Below are the code and all the weights of a small trained network. Each question names an input and a target symbol and asks about switching units off, where a switched-off unit gives its printed mean instead of its output.

import numpy as np


def w(rows, s, z=0):
    codes = np.array(rows[::2]) - 128.0
    scale = np.full(codes.shape[1], s)
    scale[-1] = z or s
    return codes * scale


def softmax(a):
    e = np.exp(a - a.max(-1, keepdims=True))
    return e / e.sum(-1, keepdims=True)


def log_softmax(a):
    a = a - a.max(-1, keepdims=True)
    return a - np.log(np.exp(a).sum(-1, keepdims=True))


def net(x, mask):
    ids = ['αβγδεζηθλξψ'.index(c) for c in x.split()]
    T = len(ids)
    res = E[ids] + P[:T]
    u = 0
    for l in range(2):
        r = res
        for j in range(3):
            rows = slice(3 * j, 3 * j + 3)
            q, k, v = (r @ M[l][rows].T for M in (Q, K, V))
            z = softmax(np.where(np.tri(T) > 0, q @ k.T / 3**0.5, -1e9)) @ v
            o = O[l][rows]
            res = res + np.where(mask[u + j], z, o[:, -1]) @ o[:, :-1]
        u += 3
    return log_softmax(res[-1] @ U[:, :-1].T + U[:, -1])


Q, K, V, O = {}, {}, {}, {}
E = w([
[249,170,88,94,114],'α',
[204,175,147,154,148],'β',
[165,149,50,155,133],'γ',
[219,188,135,167,143],'δ',
[200,187,106,190,134],'ε',
[150,101,172,210,88],'ζ',
[58,196,158,134,172],'η',
[135,197,95,87,236],'θ',
[186,149,193,108,152],'λ',
[115,166,86,2,138],'ξ',
[126,218,165,61,77],'ψ',
],0.018)
P = w([
[84,53,136,129,96],'0',
[179,125,119,136,137],'1',
[158,136,123,132,139],'2',
[152,152,127,132,141],'3',
[146,163,133,125,135],'4',
[144,174,138,123,140],'5',
[145,187,136,125,140],'6',
[146,200,143,116,133],'7',
[139,209,144,114,134],'8',
[134,217,150,107,132],'9',
[133,228,158,104,131],'10',
[133,240,157,101,134],'11',
[128,246,162,95,138],'12',
[124,246,166,77,134],'13',
],0.011)
Q[0] = w([
[71,17,115,163,120],'0.h0',
[70,76,88,136,130],'0.h0',
[180,239,123,172,117],'0.h0',
[255,235,138,77,87],'0.h1',
[41,34,112,115,96],'0.h1',
[40,107,132,145,77],'0.h1',
[22,10,143,116,76],'0.h2',
[249,195,121,158,188],'0.h2',
[119,154,203,126,189],'0.h2',
],0.014)
K[0] = w([
[132,156,114,126,215],'0.h0',
[147,124,96,125,174],'0.h0',
[100,128,169,176,35],'0.h0',
[80,217,104,69,125],'0.h1',
[205,7,108,161,98],'0.h1',
[155,56,150,177,75],'0.h1',
[195,57,156,186,100],'0.h2',
[107,234,136,106,132],'0.h2',
[111,127,164,125,149],'0.h2',
],0.02)
V[0] = w([
[185,166,103,51,128],'0.h0',
[115,129,4,125,174],'0.h0',
[76,108,58,250,95],'0.h0',
[208,138,132,181,82],'0.h1',
[205,118,22,96,250],'0.h1',
[142,140,192,200,202],'0.h1',
[194,222,145,86,126],'0.h2',
[126,137,185,62,219],'0.h2',
[91,235,68,168,198],'0.h2',
],0.012)
O[0] = w([
[142,144,146,211,116,111],'0.h0',
[91,162,198,128,155,51],'0.h0',
[123,115,159,50,170,134],'0.h0',
[174,127,98,41,140,99],'0.h1',
[29,84,85,96,97,151],'0.h1',
[127,101,124,96,247,112],'0.h1',
[168,82,111,114,86,250],'0.h2',
[122,31,204,168,125,204],'0.h2',
[156,98,16,188,146,211],'0.h2',
],0.013,0.018)
Q[1] = w([
[169,82,142,103,149],'1.h0',
[131,8,97,68,87],'1.h0',
[132,163,72,154,113],'1.h0',
[166,145,102,108,115],'1.h1',
[168,62,84,97,103],'1.h1',
[98,131,121,82,82],'1.h1',
[172,44,93,171,106],'1.h2',
[136,135,177,156,144],'1.h2',
[104,149,101,139,141],'1.h2',
],0.012)
K[1] = w([
[118,160,171,110,168],'1.h0',
[81,204,160,124,127],'1.h0',
[139,146,95,180,105],'1.h0',
[140,105,110,113,96],'1.h1',
[101,109,155,67,239],'1.h1',
[123,157,128,50,102],'1.h1',
[91,251,161,126,153],'1.h2',
[87,105,81,163,115],'1.h2',
[138,124,109,140,159],'1.h2',
],0.011)
V[1] = w([
[205,120,119,92,81],'1.h0',
[185,1,232,154,131],'1.h0',
[87,142,170,145,66],'1.h0',
[165,121,87,159,122],'1.h1',
[139,115,116,108,198],'1.h1',
[192,121,98,88,105],'1.h1',
[67,208,202,112,100],'1.h2',
[126,165,54,140,72],'1.h2',
[150,239,191,170,212],'1.h2',
],0.0098)
O[1] = w([
[192,133,167,2,117,253],'1.h0',
[122,75,245,123,149,230],'1.h0',
[132,80,162,163,21,148],'1.h0',
[175,133,181,131,155,189],'1.h1',
[102,180,201,183,85,215],'1.h1',
[67,160,162,106,119,211],'1.h1',
[51,211,144,136,96,141],'1.h2',
[174,120,59,145,100,114],'1.h2',
[114,233,196,184,159,165],'1.h2',
],0.007,0.014)
U = w([
[197,76,118,59,52,10],'α',
[185,88,146,108,130,121],'β',
[159,174,73,163,84,138],'γ',
[199,87,130,95,136,110],'δ',
[199,125,99,119,135,132],'ε',
[123,159,170,117,114,199],'ζ',
[187,124,159,231,180,195],'η',
[113,49,125,183,132,135],'θ',
[163,40,233,97,121,70],'λ',
[113,114,170,161,9,145],'ξ',
[255,161,179,150,51,124],'ψ',
],0.0039,0.011)

Each question gives the input, a string of symbols that net reads in full, and the target symbol t.
The units are the heads (3 rows each of Q, K, V and O). Each row of codes is followed by its name. A weight is (code - 128) times the scale printed after its matrix; where a second scale follows, it is the last column's (O and U).
mask holds one flag per head, layer by layer. A switched-off head (its flag False) gives its mean, the last column of its rows in O, instead of its output. The means were averaged over made-up inputs and are rounded, as every weight is.
A unit's drop is (log p(t) with every unit on - log p(t) with that unit switched off) / (log p(t) with every unit on - log p(t) with every unit switched off).
The circuit of an input: a set's keep is (log p(t) with only the set's units on - log p(t) with every unit switched off) / (log p(t) with every unit on - log p(t) with every unit switched off). Starting from all 6 units, units are removed one at a time, each time the one whose removal leaves the highest keep (on an exact tie, the one counted first), for as long as the keep stays at least 0.8.
units of the circuit, in order: the units of the circuit, biggest drop first
most important unit: the unit with the biggest drop
heads that matter: for each layer, one digit per head in row order, 1 if its drop is at least 0.15 and else 0, layers parted by /
input λ δ ε α γ λ ξ λ λ ζ α α λ, target λ: most important unit => 0.h2
input γ γ λ λ β ζ, target γ: heads that matter => 101 / 100
input ε λ γ ε λ ε ξ ξ η λ ψ ξ, target ξ: heads that matter => 110 / 010
input ε η ε γ λ γ, target η: units of the circuit, in order => (0.h1; 1.h0)
input λ ψ α, target ψ: units of the circuit, in order => (0.h0; 0.h1)
input ξ ζ γ ξ γ η ψ ξ δ ψ ψ γ, target ξ: heads that matter => 101 / 101
input λ ξ ψ γ λ, target ψ: units of the circuit, in order => (0.h0; 0.h1)
input γ ξ ζ ε η β η λ λ θ δ ψ γ γ, target γ: units of the circuit, in order => (0.h2; 1.h0)
input α ζ γ γ δ, target α: units of the circuit, in order => (0.h1; 1.h2)
input ζ α λ ξ α θ δ β λ, target ζ: heads that matter => 111 / 111
input η γ ζ ψ θ γ ζ γ η ζ ζ ξ η ζ, target η: units of the circuit, in order => (0.h1; 0.h2; 1.h0)
input λ β η ψ ψ θ θ θ α, target θ: units of the circuit, in order => (0.h2; 0.h1)
input ξ ξ ξ γ λ λ ζ ζ ψ ζ δ ξ, target ξ: heads that matter => 111 / 100
input γ δ θ λ λ α ψ ε η ε α θ, target θ: heads that matter => 010 / 000
input ζ ζ λ η ξ ζ λ ζ α λ γ η ψ η, target η: units of the circuit, in order => (0.h1)
input ζ ξ γ ξ ζ ζ α λ λ δ ξ ξ λ γ, target ζ: heads that matter => 111 / 101
input λ λ ξ γ ξ ζ ε ζ α ε, target ξ: heads that matter => 011 / 000
input δ ψ ψ λ β, target ψ: heads that matter => 110 / 000
input λ γ ξ ζ γ λ β λ β, target λ: units of the circuit, in order => (0.h2; 1.h0)
input ζ λ β λ ε γ ζ ζ, target ζ: most important unit => 0.h2
input ζ δ ψ γ λ ζ λ δ δ ζ ψ ε η α, target ζ: heads that matter => 111 / 011
